Each name stands for a flat space through zero: a line, a plane or more. A row that begins with a name and a colon came from that space; any other row is followed by the name of the space it lies nearest, among the names in its block.
nuf-rafi: [ 207   56  134  -17   58  130  -86 -240   54   23    5  -61   64  121
  -10  -79  -78  -26  -17 -113   14   -9   26  -28 -114]
tiden-gemon: [-104 -368 -162   93  -34   -2 -119  163   67  -49  175 -110   93  -17
  298    0 -183  196  224  -92  -46   11  -16  -13   21]
tiden-gemon: [ -28  346  399 -308 -256  155 -395  187  -68  145 -589  269 -450  200
   16  115  456  -32  261 -234  -66  535    7  197   83]
tiden-gemon: [ 338   16    6  -16  184 -132  -74 -214  146  201 -221  267  226  382
  -14 -331 -302   13 -286 -111   70 -123 -275 -200   89]
nuf-rafi: [-139  102  -20  -35 -314  258  193  110 -293 -147   54 -126 -335 -433
 -195  438  483  -17  361  203  -52  225  329  359  -27]
nuf-rafi: [ 119  -35  147 -157    9   72  -72 -107  108   29  -81  -49   39  137
   66 -157   76   19   14 -161   -1  201    1  -80 -129]
dis-riri: [ 165 -379 -241  321   28 -140  -51  -85  -41 -140  321 -255  214   70
   94    4 -410  358  172  255   18 -297  -69  137  -51]
nuf-rafi: [  23  145   16 -149 -105    8   40  -31  -78   45 -291   81 -135  -14
 -136  -51  151   17 -129   80  -52   37  -25  209   36]
tiden-gemon: [-170 -137 -167   40  -46  139  140   18  -37 -217  320 -245   78 -286
  164  109    5    4   91  -35  -89  -88  173    4 -120]
vir-gub: [-141  256  -36    5 -202   37  163  249 -324 -281   82  -83 -257 -287
 -165  322  423   42   95  226  -48   67  251  341   20]
tiden-gemon: [ -37  -55  -89 -108    8  -55  182 -242   33  -17 -275  107  225   42
   53 -216    2  105 -192   79    3  164 -247 -104  -78]
tiden-gemon: [  96 -165    3  199  -25 -123 -261  207  -51  -33  258 -133  -46  129
   74  194  -92  150  365  104   62  -73   39   79   -6]
vir-gub: [-102  -20  -55   18  -12   17  138  -14    5  -73   81  -73  -32 -153
  -16   11  -30  -53  -83   21  -70 -110   62   -9   31]
tiden-gemon: [  29    6    9  118  174 -225   30  109   -2  143   23   66   96   77
 -168  -50  -84  -82 -144  130  199  -73  -81 -111  107]
tiden-gemon: [ -57   50    0   90  -65   36  100   40   -7 -100  120  -23 -102  -43
  -41   73   27   34   -7   40  -30  -35   13   38   11]
vir-gub: [ -57   55   47 -144  215  -35    5  -81  225  112   28  138  174   80
   93 -177  -45 -215 -185 -221    2    4  -54 -375  -82]
vir-gub: [ 161  100  229   89  -59 -129 -222  173   93  -79  -51  112 -103  446
  191  -54  -76   27 -157 -174    0  -64 -268 -129  124]
nuf-rafi: [ 202 -387 -347   67  377   43   51 -447  185  317  255 -115  499  -86
 -135 -308 -522  128   71   73  117 -227   90  -52 -228]
nuf-rafi: [ 136  363   42   51  141  -86 -107  127 -103   92  231  106 -141  -15
 -276  240   59 -279   90   51   54 -298  244  -16   41]
dis-riri: [ -59  232   -4   15   52   27   92  -18 -137   57   -9   72  -51 -152
 -287  150  191  -58  -38  227   91   26  108  195  -45]
vir-gub: [ 135 -131  152   11  139  -72 -298   16  224  174   91 -113   16  260
   88 -180 -270  -45  -16 -189   24 -161  -34 -114  -31]
tiden-gemon: [ 243  104   -2  122  230  -91   75 -229   53  116  196  -54  193  140
 -269 -140 -188  -45 -113  119  189 -204  -25 -110 -166]
vir-gub: [ 101  181  145  -62  -36  -76 -226  -92  -13   48 -416  234  -20  332
   39 -106    5  151 -102   19   -6  134 -272  105   23]
nuf-rafi: [-151 -234 -114  -45  -86   52  -77   38  112  -16   -7  -48   -6  -48
  267  -50 -141   78   74 -133 -159  -47  -52   -8   15]
dis-riri: [-176  214  -34  -79 -119  151  300  -49 -110 -233  -15  -20  -31 -249
   39   64  201 -167 -111 -105  -86   57   71 -124  -17]
vir-gub: [-214  -35   -8   35   98  -60  169  168   49  -39  230  -43   13 -190
  -20   78   87 -178 -106   16   36  -20  102 -170   42]
tiden-gemon: [  57  293  214 -196 -174  148 -241   10 -131  -59 -256   86 -263   60
    8  168  326   12  208  -76 -119  230  121  228  -49]
dis-riri: [ -71  172  -10   22   30   63  111  -93    0  -39  107   39  -15  -95
  -77   84   36 -119  -20   13  -20  -70   47  -78  -70]
tiden-gemon: [-142  -38 -145  -16 -195  134  262    0 -156 -225   76  -20  -37 -273
   14  224  300  124  219  155  -65  241  100  104  -79]
dis-riri: [ 112 -205 -328  194   34   86  320 -206  -22 -135  343  -91  225 -172
  -46   10 -200  162 -121  198  -20 -283   18  106  -63]
vir-gub: [-155 -197 -369  -56  278  107  332 -453  195  132   57  132  436 -294
   24 -246 -339  -72 -214  -35  -77 -144  -16 -270  -84]
dis-riri: [  64 -168 -116   17   11   93  -17  -88   25  140   16   54   41  -77
  -22   52  -90   31   89   50  -11  -49   33  102   26]
dis-riri: [ -49 -148  -60   37  139  -88   78  -61   83   12   54    9  148  -59
   45  -64 -152  -59 -214   49  -20 -141  -37 -107   76]
dis-riri: [-115  211   31 -137   -8   13  130  -17  -99 -126  -94   79   21 -137
   18   89  255 -177 -117   -3  -40   91   47  -99  -20]
dis-riri: [   1 -189 -125   -3    0   16  215  -91   67  -89  136  -56   92 -117
   55  -55  -61   16  -33   -4  -76  -42   32 -128    3]
nuf-rafi: [  91  100 -185  183  103 -259  163    9 -208  -63  125   15  157  -27
 -241   86  -31   51  -64  384  159 -210  -40   53    2]
dis-riri: [ -94 -104 -100   38 -116   42   56    6 -123 -119  -17 -118   12 -121
   15   84  106  220   11  229  -10   67  -18  315  -78]
nuf-rafi: [ 252   28  -73   17   31 -118   55  -38   26   76 -125  286  142  280
  -26 -125  -40   88 -168   36   91    0 -264  -89   65]
vir-gub: [ -59   -3  152 -135   59   11  -16   96  162  147  -14   22 -104    1
  -29  -74   84 -203  -98 -164   -1   65   64 -144   39]
tiden-gemon: [  73  130  195   25 -138 -117 -275  280 -174   -3 -113   17 -236  144
   -7  240  194  -41  293   32   68  119   24   67  110]
vir-gub: [ -74  -88 -101  109  152  -84   21   34  -20  187  101  -33   70 -147
 -173   33 -144  -85  116  113  133  -80   96  -46   52]
dis-riri: [-206  147   96 -163  -64  188  -59   19   73    4 -186   50 -152 -125
  201  -43  -39 -294 -100 -419 -190  -42   69 -178  143]
nuf-rafi: [-111 -157   45   64 -214  204 -192  -32  -10   -8 -220  -10  -80   53
  237   57  -61  227  244  -92  -48  252 -150  169   17]
dis-riri: [-110   98   85 -394  -63  237 -144  -81  -17  263 -460   28 -117 -163
  -51 -120  228 -114  123 -213  -51  332  171  163  -74]
nuf-rafi: [ 252  278  259 -201  137  104 -257 -293  231  334 -377  350  -17  396
  -82 -272  -89  -97 -141 -285    4  112 -161 -123  -44]
nuf-rafi: [ 103 -115  157  -24 -156   77 -303  178   21   42 -161  -66 -156  210
  189  -41  -21  113   62 -196  -22   86  -66  177   96]
dis-riri: [-194  165   37  105 -338  100   11  251 -195 -340   23   48 -262  -66
  222  401  282   23   75   41 -129   35  -81  150   90]
tiden-gemon: [  37   71   71  -37 -213  -43 -259   62  -79 -122 -359  100  -65  311
  250  -39   44  273  -28  -12  -74  117 -307  216   12]
dis-riri: [ 107   43 -118  207   46  -83   75    3 -134  -70  177  -10   78  -12
 -121  119  -90   50  -39  216   87 -220   -8   94   32]
dis-riri: [-137  -27  -83   29  -88   93  158  -62  -32 -134   89 -104  -32 -183
   14   64   30   42   40   57  -78   -7   52   51  -60]
vir-gub: [ 101 -184  -35   94  124  -85   76 -156   69   54    0   -2  233   89
    7 -160 -210   53  -29   16  110   42 -122 -209   17]
nuf-rafi: [ -70   43  -50 -152  107   98  218 -155  -13  234  -48   -9   -4 -318
 -357  -28  145 -172   83   89   79  146  256    7  -75]
nuf-rafi: [   2  247  216 -279   78  239   40 -127   82  182 -153  105 -137 -126
 -202  -59  251 -273  -32 -240  -23  248  262  -69  -40]
vir-gub: [  57    9   62   67 -130   -3 -101  142 -190   33 -167  -10  -95   40
  -74  139  148  101   95  154  129  145  -46  267   73]
nuf-rafi: [  84  211  132 -138  -25   32  156 -218  -14 -161   10  -10   20   25
  -61   23  265  -86    3   27  -27  158   30 -166 -215]
tiden-gemon: [ -37  249  135 -108  104    9   58  -17   -3  151 -165  113    1   -3
 -190  -64  167 -210 -207  -28  132  116   -3  -64  -17]
tiden-gemon: [ 191  126  126 -205   -4   32 -371  -82  -48  110 -321   44   19  232
   83 -115   32   63  179 -171   -5  161    1   87 -100]
vir-gub: [-145  320   31 -179  -72  111  292 -130 -113 -216 -204  141    6 -176
    8   17  301 -160 -198  -79  -94  193   19 -145  -11]
tiden-gemon: [-101  233   92  105 -148    7   96  176 -195 -262  162  -42 -181 -102
  -46  349  320  -66   55  162    9   29   71   83  -12]
vir-gub: [ -14   33  -16  -54   -9   66  -25  -39   17   33  -54  -23   10  -22
   49  -44  -40  -78 -150  -67  -37 -127  -26   51  -15]
dis-riri: [-100   69 -161   48  -50  183  383  -99   37 -226  295   57  -10 -254
   20  127   54 -101 -212  -12 -168 -197   77  -70   -2]
nuf-rafi: [-204  370  -40 -196 -321  333  426  -89 -290 -359   43   95 -235 -516
  -50  506  663 -263  324   23 -198  302  321  -74  -97]
vir-gub: [  41 -120 -135  -45  169  -70   79  -16   64  265  -27  106  123  -50
 -212 -135  -46   25  -81  122  116   15   25   55   16]
vir-gub: [ -96   88 -102   20   98  -90  190   -5  -50 -130  128  -73  141 -125
  -24  -34   -1  -95 -259   80   15 -183   14  -71  -43]
[-147  237   81  -42 -160   53  -26  133 -105 -211  -14   51 -191  -57
  117  228  235  -87   41  -48 -127   27   32   21   17]  dis-riri
[ -47   69  184   70   57   72 -111   49   90  137  -89  190  -31  115
   59   39  -41 -157   -2 -205   90  150  -95 -213  138]  dis-riri
[  14   82  -32 -225    3   -9  110  -84   62  192 -372  259  -19   43
 -152 -221  114   31 -226   15  -17  157 -112   72   45]  nuf-rafi
[-136  -49 -151   40  -21   26  248  -47  -62 -285  248 -147   97 -232
   69   83   68   56  -39  112  -92  -60   99   -4 -103]  vir-gub
[ -80   66  324 -244   14   48 -326  114  251  366 -382  209 -191  244
   85 -159   70 -209  -16 -360   17  273 -124 -168   74]  dis-riri
[ 218   38 -160 -126  158   53   24 -209 -105  246  -55   60  134 -161
 -296  -24   -4  -74  122  105   74  -53  240  121  -58]  dis-riri
[  98  -36   13  -43  158  -69   58 -212   47   73   72  -54  192    2
  -89  -72  -35  -97  123   33   95   64   50 -261 -154]  tiden-gemon
[-176   49  123  -98  -29  190   -5   38  139  -34   56   14 -115  -83
  149   25   88 -154    4 -286 -116  114   95 -152   -9]  tiden-gemon
[-166 -141 -149 -172   33   38   98 -178  130   32  -76   62  176 -108
  168 -135  -38  -10  116 -120  -96  156  -42 -262 -123]  nuf-rafi
[ 146  -22   11  -30  105  -99   27  -58   30   -9  120  -85  117   85
  -79  -95   20   37  -36   76   67  -17   31  -42 -136]  nuf-rafi
[ 115  -27 -327  -53  -35   65  331 -152 -200   -2   10  -58   40 -315
 -352  -41   70  186   49  282  -11  -44  233  344  -42]  vir-gub
[  88  -62 -203  235  -48   72  154  -10 -122 -309  402 -223  112 -119
  122   96 -197   63   37  -26  -47 -316   99  -18   -6]  vir-gub
[  52   82   50  -21  -87  -48 -216  156  -71   -4 -152   28 -135  134
   53    9    6   76  -33  -21  -46  -74  -45  212   89]  nuf-rafi
[ -69 -117  -16  134 -111   38   20    8  -33 -198  139 -130   -5   -4
  110   94   14  228  183   89  -21  119  -31   75  -87]  dis-riri
[  44 -308 -145 -187  127  163   88 -301  175  168  -37 -170  189 -167
  -19 -367 -226   86   31 -170  -73   64  179  -15 -117]  dis-riri
[ -25 -129  -85  148  -49 -115  105  -38  -23  -87   82 -121  110    9
   96   22 -152  -32  -35  101   47 -171 -183 -156   -2]  vir-gub
[  75 -161 -163  202 -124   68  -17   -2  -53  -92  223  -65  -31  -15
   51  177 -122  215  188  153  -47 -166  -19  217  -19]  dis-riri
[  36 -177 -207  251   40  -74   73   37 -112 -185  396 -265  149 -112
   13   95 -188  154  107  188   47 -255   94   89  -60]  vir-gub

Rows lie near named flat spaces through zero. A row that begins with a name and a colon came from that space; any other row is followed by the name of its block's space that it lies nearest.
pulim-zilop: [ -23 -307  147  -35  111  112   72  260   18  106   73   35   77 -201
 -317  129  -97  133 -306   32  -20 -140 -105  119 -287]
daba-mol: [   4   70  318  -85 -461  -43 -331   83   20 -214 -178  367 -369  132
  126 -104   84 -184  -99  -98   11  206 -345  165 -256]
pofon-gufu: [  64   27  -91   88   57  -37   49  -65  -41   57  -14 -164   76   -2
   61  -24  -53   22  160   63   30   48  114  -43   85]
daba-mol: [ 227  195 -128   95    6 -118  198  145   90    7 -197 -206 -244 -169
  -36 -346  211 -200   73  428   87  253 -110 -187 -189]
pofon-gufu: [-293 -154  251 -299    0  181 -164  -53  113 -128   76  429  -10   44
  -18  161  128   52 -222 -249 -116 -290 -120  191 -154]
pofon-gufu: [ 115  -87 -117  127   79   29  202 -203  -57   94 -121 -159    8  161
  172  106  -72  169  194 -109  -39 -203  236 -265  323]
pulim-zilop: [  14  192 -135  -90  -68  -64  -64   46  147 -135 -137   33 -172   -7
  118 -279  251 -223   52  178   33  185 -151  -28 -131]
gif-rik: [-106  -37  -11  -97  -43  -67  -94 -228   99 -127   34   64  102  179
  -91  190 -128  184  145 -101   83   -7  111   93  182]
mazal-rabe: [  70 -245  299  493    6  239 -139  -74 -270   92  172  -75   31  153
  -51  136 -464   76  142 -267    5 -294  202 -104  218]
pofon-gufu: [-187 -128   10   80  256  -65  -67  104  109 -116   51  -50   19  -68
 -167  -88   18  -76    9  263    3 -133   -5  -28 -127]
pulim-zilop: [  75  126   -3  356   76   44  -89 -197  -14  -78   24 -139   62  158
   76 -173 -136  -81  387   39   76   11  255 -124  175]
daba-mol: [ 37 -96  38  81 -21 -32  71 105 -54  84 -40 -29  87 -23  51  73 -67  41
  12  71 -86 -18  68 -16 -23]
daba-mol: [ -13 -252  248    7 -121   36  -59  111 -124   90   49  135    8   32
  -46  282 -206  189 -228 -195  -61 -101  -67  117  -59]
pulim-zilop: [ 181   48  194  197  -91  239   38   87   13   36  -91   94  -85  -21
  -20 -157   26  -68  -46 -107  -27  -43    5  -83 -190]
daba-mol: [ 112  -98  317  133 -210  140  -57 -102  -38  -59   59  331  -29  280
   -9  183 -219  161  -66 -297  -25  -77   69   67   92]
pulim-zilop: [  41 -365  -37  -26   90  149  168 -129  -78  218   99   12  247  152
  204  404 -235  368   52 -161 -122 -270  245   11  261]
gif-rik: [ 147 -375  402  245   20  267  118  275 -151  198  206  215  -21  -18
 -167  235 -278  182 -411 -125 -118 -259  -35   20 -156]
pofon-gufu: [ -72 -154  -61 -559 -100  385  143 -146   44   40  -79  286   67 -107
 -129  120  217   53 -176 -511  -93 -329 -120  148   17]
pulim-zilop: [  69 -165  -75  472  306  109  185  103 -153  244  330 -151  423  113
  130  206 -345  163   42   49 -182 -232  449 -186  318]
daba-mol: [ 195  -20   92  247  -80  155   38   27   50  -52  -21  102  -88  153
  -77  -89 -105   -8    6  -58   25  -35   53 -120   27]
daba-mol: [  15  -84 -128  246  346  211  183  108   32  111  151 -207  304 -160
 -263  -92  -89  -18   49   90  -31 -227  251 -139   17]
pofon-gufu: [ 241   44 -288   51   -4  -84  202    5 -129  190 -214 -419  -11 -160
  153 -173   36  -82  269  194   50  173   41 -132   63]
daba-mol: [  10  -55   41   32   65  -82   72  192   31   37   23   37   12  -64
    8    7   34    7 -146  210  -65   48  -41   17 -160]
mazal-rabe: [ 181  -53 -130  136  111 -155  216  289  -99  231  -14 -274   33 -193
   65  -36  -24   13 -109  341  -32  175  -22  -71 -128]
daba-mol: [  21   60  120  211   12   68  -62   13  122 -188   74  333  -25  298
  109  -85   10  -56  -82  -48  -94  -70   84  -75   43]
pofon-gufu: [ -47  -81  137    0 -110  -65  -74  112  -13  -12  -47  119  -27   65
    5  149  -56  103 -195 -122  -57  -21  -64   31  -70]
pulim-zilop: [-105  -51 -213 -226  146 -146   46   94  101  -26  -12 -153  -54 -190
 -169  -59  133  -44  -73  265   82   65 -171   38 -108]
gif-rik: [ 121   16  -14   84    1  117   84   -6    0  167   12 -149  174  -81
  -37   67 -106  147   74  -43   40   51  148    8  -40]
pofon-gufu: [-101  151   28   28 -109 -256 -260   78  -66 -135   63   97   11  106
  137  -43  -23 -125  -70   17   -9  252  -97  156  -17]
daba-mol: [ -71  205 -457 -534   92 -154  206 -160  250   -4  -69  -87  132 -123
   42    2  342   75   67  182   62  211  -15   91   43]
pulim-zilop: [ -81  201 -142 -204  -71 -185  -99  109  136 -128  -94   -8  -81 -118
  -31 -195  230 -185  -36  205   63  274 -204   96 -198]
gif-rik: [ -12  -93  143   64  -10  125  -84   16  -32  -27  102  182    4   91
   33   28  -72   -8  -82 -117  -51 -100  -10   65  -16]
pulim-zilop: [  81  117 -109  127  202  232  130  -92   82  -24  182   36  130   27
  -92 -178   33  -96   82    8   10  -96  177  -83  116]
daba-mol: [ -27  172 -226 -211   59  -76   67   -6  217 -101  -50   24  -50  -42
   21 -168  270  -98    8  219   38  147  -80   -5  -73]
gif-rik: [ -58   56   88 -495 -189 -125  -50   60   96 -154  -72  495 -279   68
  186    1  350  -49 -445  -81  -75  163 -418  256 -239]
daba-mol: [ 226 -165  -75   26 -131   27  270 -154 -212  308 -151 -357  152  -81
  -48  289 -267  298  256 -150   44  -36  222  -82  258]
gif-rik: [-153  270 -112 -338  -20 -291   14  204  261 -189 -238  -63 -175 -352
 -336 -292  426 -238 -121  393  107  292 -316   59 -430]
mazal-rabe: [-141   62  128   -4   31  -47 -188   54  -24  -71  209  103   79  -49
 -104   -3  -50  -75  -91   37   25   94  -62  203 -111]
pulim-zilop: [ 117  -33 -156  -47  -26 -106  162   40   34   93 -236 -221  -68  -99
   97  -51   90   23  144  230   15   96   -9 -106  -55]
daba-mol: [ 127   -1 -117    8   79  -43  242  -39   48   79  -44 -158  -32  -60
  -49   -3   26   68  109  231   46   34   75 -124   62]
mazal-rabe: [ -85  122 -179 -276   32 -120   74   36   81   18   18 -100   71 -217
 -154  -11  152  -29  -36  165   58  160  -86  101  -80]
mazal-rabe: [  36 -343  418   19 -197  159   -8   90 -132  104  154  438  -80  210
  146  417 -222  249 -335 -249 -185 -219  -58  107   11]
gif-rik: [ 169 -130  174  203 -134  -11   45  123 -155   91   21  -10    9   13
 -124  106 -254   79  -67  -33    5   52   13   28   -1]
pofon-gufu: [ -97  -11  -78 -276   67  232   89 -112  146  -45   -3   95   30 -109
 -215  -27  174  -17  -22 -143   13 -207  -26   13  -13]
mazal-rabe: [  43  -34  -56   61   58  148   97 -206  -95   69   34  -96  140   54
  -75   92 -130  105  132 -276   13 -192  203  -86  276]
pulim-zilop: [ -53   12  211   35   19   43 -116  123  -49  -89   77  158 -131  -83
 -138 -148   52 -180 -200  -13   -2  -19 -185   92 -212]
mazal-rabe: [-117   24  102  206  -43 -233 -247   40   55 -165  -30    9 -110  193
  107   14  -92   -4   62  140   23   85   -1  -58   -1]
gif-rik: [-214  -16  124  -42   40 -349 -308  169   11 -189  132  213 -125  130
  146   31   17  -44 -304  165  -18  191 -251  209 -175]
pofon-gufu: [ -34  209 -265   78  143 -157  -50 -104   68  -89  -80 -361   40 -109
  -48 -295   79 -198  391  305  151  178   85  -79   38]
pulim-zilop: [  -5 -114 -285 -438  204   65  214   40   44  231  -87 -328  -14 -445
 -145  -29  229   70  -96  132  111    6 -208   84 -242]
pofon-gufu: [  19 -106   -8  307  135  -11   26  -32  -61   20   68 -137   23  124
   58   32 -180   27  170  108  -23 -147  191 -194  209]
pulim-zilop: [-214  265 -174 -288  -22 -211 -150 -165    1 -133   44  -11  144  -48
   13  -50  141 -131  120  -27   47  201  -26  201   94]
gif-rik: [ 121 -210 -112 -204  -24   67  215  248   -4  247 -145  -82  -83 -197
   85   96  114  122 -274   39  -74  -29 -185  -31 -205]
pulim-zilop: [-205  -30 -379 -366  197  -88   89  -60   81  -16  -78 -177  134 -178
  -33  -46  229  -68   89   96  -15  -86  -27   17   67]
daba-mol: [  18  -36  226  121 -158  105 -190 -155 -128  -46  111  237  117  266
   95  165 -243  114    1 -409  -28  -46  112  147  155]
mazal-rabe: [ -88  -64  157  -15 -183   82 -170    9  150 -188  -22  397 -195  302
  183   74   46   -2 -109 -119 -101 -130  -83  -47   22]
mazal-rabe: [ 138  169 -533  201  182 -156  204   -5  -11   95 -245 -845  125 -365
 -312 -385   -5 -226  586  435  231  181  186 -295  125]
mazal-rabe: [  73  174 -311 -282   -8 -183  216 -141   11  123 -276 -450   20 -307
 -147  -64  168   51  225  115  171  220  -11  -30   -7]
gif-rik: [ -82  -92  173   57  -32    6  -83  156  -57  -35   46  130  -13  -31
  -70   15  -39  -82 -132   -2  -81  -78  -74   51 -106]
pofon-gufu: [ -36   34  -59 -214   35  142   83 -188  124  -49  -74   53  -42  -28
  -79  -33  164   20   64 -108   38 -128    2  -24   22]
mazal-rabe: [ 104   29 -280  521  259 -122   27  -38 -276  220   42 -777  222 -157
   28 -153 -315 -101  551  286  118   59  339 -250  282]
daba-mol: [   8 -366    6  392  383   92  112  118 -245  212  273 -282  176  -61
 -111  126 -354   83  -11   87  -57 -335  198 -146  183]
gif-rik: [  13   53   14  169  109   21   11  -68  -36   10  163   -5  165   74
   19   14 -112   20   88   15  -14   -8  186    1  121]
gif-rik: [ 282  181 -308   35  -17  -53  214  137   35   91 -239 -380  -80 -270
 -115 -374  155 -201  154  301  136  297  -77 -127 -146]
pulim-zilop: [  19  258 -424 -268   10   21  151 -260  128   37 -230 -308   27 -114
   48 -130  261  -19  303  -52  105   55   86 -160  169]
mazal-rabe: [  43  -59  344  197 -146   75 -130   70   92 -188  -39  279 -231  150
 -137  -74  -64  -56  -69   10   20  -43  -90  -16 -165]
mazal-rabe: [ 275   58  269  237 -110  247  103   28  -21  -14    8  168 -114   25
 -279 -134  -88  -25 -132 -191   61  -14   -4  -43 -103]
pofon-gufu: [ -54  -15 -212 -291   91   76  141  -41   67   49    0   -9  126 -124
  -48   14  156   13  -35  -39  -28  -67  -10   56   21]
gif-rik: [  25  226  -32   95 -116 -324 -133  129  -23  -58  -78  -47 -101   55
  264 -124   71 -126    2  231   -2  358  -90   10  -89]
mazal-rabe: [ 117  -16  170  139 -205   69  -38  -76  -66   -2  -24  221  -78  286
  261  128 -109   98  -17 -234  -88  -43   71  -57  148]
mazal-rabe: [ -60   65  202 -122 -268 -194 -191  -58   -6 -122  -45  376  -44  291
  335  193   11  113 -137 -179  -99  165  -67  192   -3]
gif-rik: [-160 -222  281  -22  -39   46 -120   28 -118   16  235  351  203  160
   77  358 -204  175 -222 -251 -178 -180   61  220   58]
gif-rik: [ -80   64  -83  -57   40 -116  -40   -1  102 -108    2   22   12   27
   -9  -55   73  -49   33  140   17   76  -14   23   -8]
pofon-gufu: [-131 -146  315   22  -36  170 -183 -113  -82  -79  289  450  112  272
   73  258 -191  116 -172 -366 -121 -222   65  196  131]
pofon-gufu: [  -5  165  174  -78 -221   -3 -163    5  149 -201  -92  151 -279  -20
 -246 -147   99 -111  -62   -1  155  164 -232   62 -219]
[ -44 -112  111 -233 -140  -22  -32  131   22   -7  -88  203  -34  -61
   18   74   91   20 -198  -34  -72   38 -188  185 -226]  pulim-zilop
[  10  -30   31   62 -122  -55 -111  110  -34   -6  -70  -99  -74  -61
  -62  -41  -71  -66   44   72   52   95  -93   13  -88]  mazal-rabe
[ -94   56  427  194  -93  185 -353  -36   -9 -244  192  441 -104  221
  -63  -88  -94 -136 -150 -294   -6  -91  -75  144 -103]  daba-mol
[ -62  199  -33 -235  -97   30  -56  -96   99 -128  -66  110  -47  -58
 -118 -127  195 -114  -12 -123   62   81 -110   91  -71]  pulim-zilop
[ -27  210 -101  185    4 -130 -126 -325  -52 -108    7  -95  -61  302
  336  -34  -47  -36  353  -44   34   26  203 -182  399]  gif-rik
[   0   16  190   85 -149  -66 -101   82 -104  -19  190  223  124  123
  -29  173 -198   58 -171 -124  -54  111   18  174   45]  mazal-rabe
[ 109   41 -176  189  311  161  151 -115   -5  122   59 -382  119 -178
 -151 -199  -37  -32  264  131  130  -69  194 -139   44]  pulim-zilop
[ -74  -94   60 -372   68  266  200 -244  195  -68  113  392   51   80
 -183  199  134  199 -152 -243  -41 -290   39   90   89]  gif-rik
[ 191 -113   47  270   46  301   99  -32  -95  109  -37 -175  -74  -51
 -143 -117 -137  -35  127 -128   56 -218   87 -204   60]  mazal-rabe
[ 258  -35   76  -15  -99   71  176   13 -112  302  -59 -172  -56 -154
   86  129  -66  213  -43   -5   61  143  -26   28 -131]  pulim-zilop
[  -3  -32   37 -177  -72  159   66 -246   70  -13   57  211  149  141
  -23  210  -43  200   55 -263  -14 -109  143  102  167]  gif-rik
[ 149  220   85   76 -124  204   -4 -210  109  -70  -34   57  -10   65
 -161 -112  -13   20  157 -195  140   69  108  -16   13]  pulim-zilop
[ 181 -310  133 -105 -144  205  144   40 -168  187  -74   84 -181  -14
  -11  196  -97  170 -251 -305  -36 -192 -162   -1    0]  gif-rik
[ 208  112   67  276   63   33   97   97    6   65  -40 -206 -178 -130
 -142 -216   -6  -67   17  207  123  111  -21 -166 -165]  mazal-rabe
[ 219  -95  170  460 -113 -284  -33  545 -214  245  -13 -270 -167 -148
  220  -28 -212  -70 -123  549  -48  352 -141  -72 -317]  pofon-gufu
[ 133  -68  222  -43 -235  151   -1   31  -58  100  -84  101  -70  -49
  -48   96  -67  103  -97 -202   16   28  -89  101 -160]  pofon-gufu
[ -50  383 -127  155  -39 -300 -135  -42   35  -95  -97 -224   12   16
  181 -197   91 -168  291  249   56  313  102  -97   37]  gif-rik
[ -14  132  196  -60 -337   71 -310 -125   76 -195 -181  256 -358  226
  181  -71   97  -62  -21 -302   62   53 -209    1  -72]  pulim-zilop
[ -35   87  -54  259   71 -239  -86   51   28 -112   -1 -157   47   50
   32 -143  -69 -136  256  368   29  156  117  -68   34]  mazal-rabe
[ -82   64   35  140   41 -200 -148 -119  -48  -72   -8  -97   45  111
  147    6  -84    7  211   85   26   82  115    9   85]  mazal-rabe
[-228 -178 -430 -506  221   90  174 -145  145    2 -161 -197  155 -233
 -196    9  248    9  129  -51    3 -301  -10  -19   99]  mazal-rabe
[-144 -119 -145 -521  -69  100   15 -122   89   82 -176   40  -29  -77
  144  200  218  181 -101 -274  -32 -144 -146   84  -44]  gif-rik
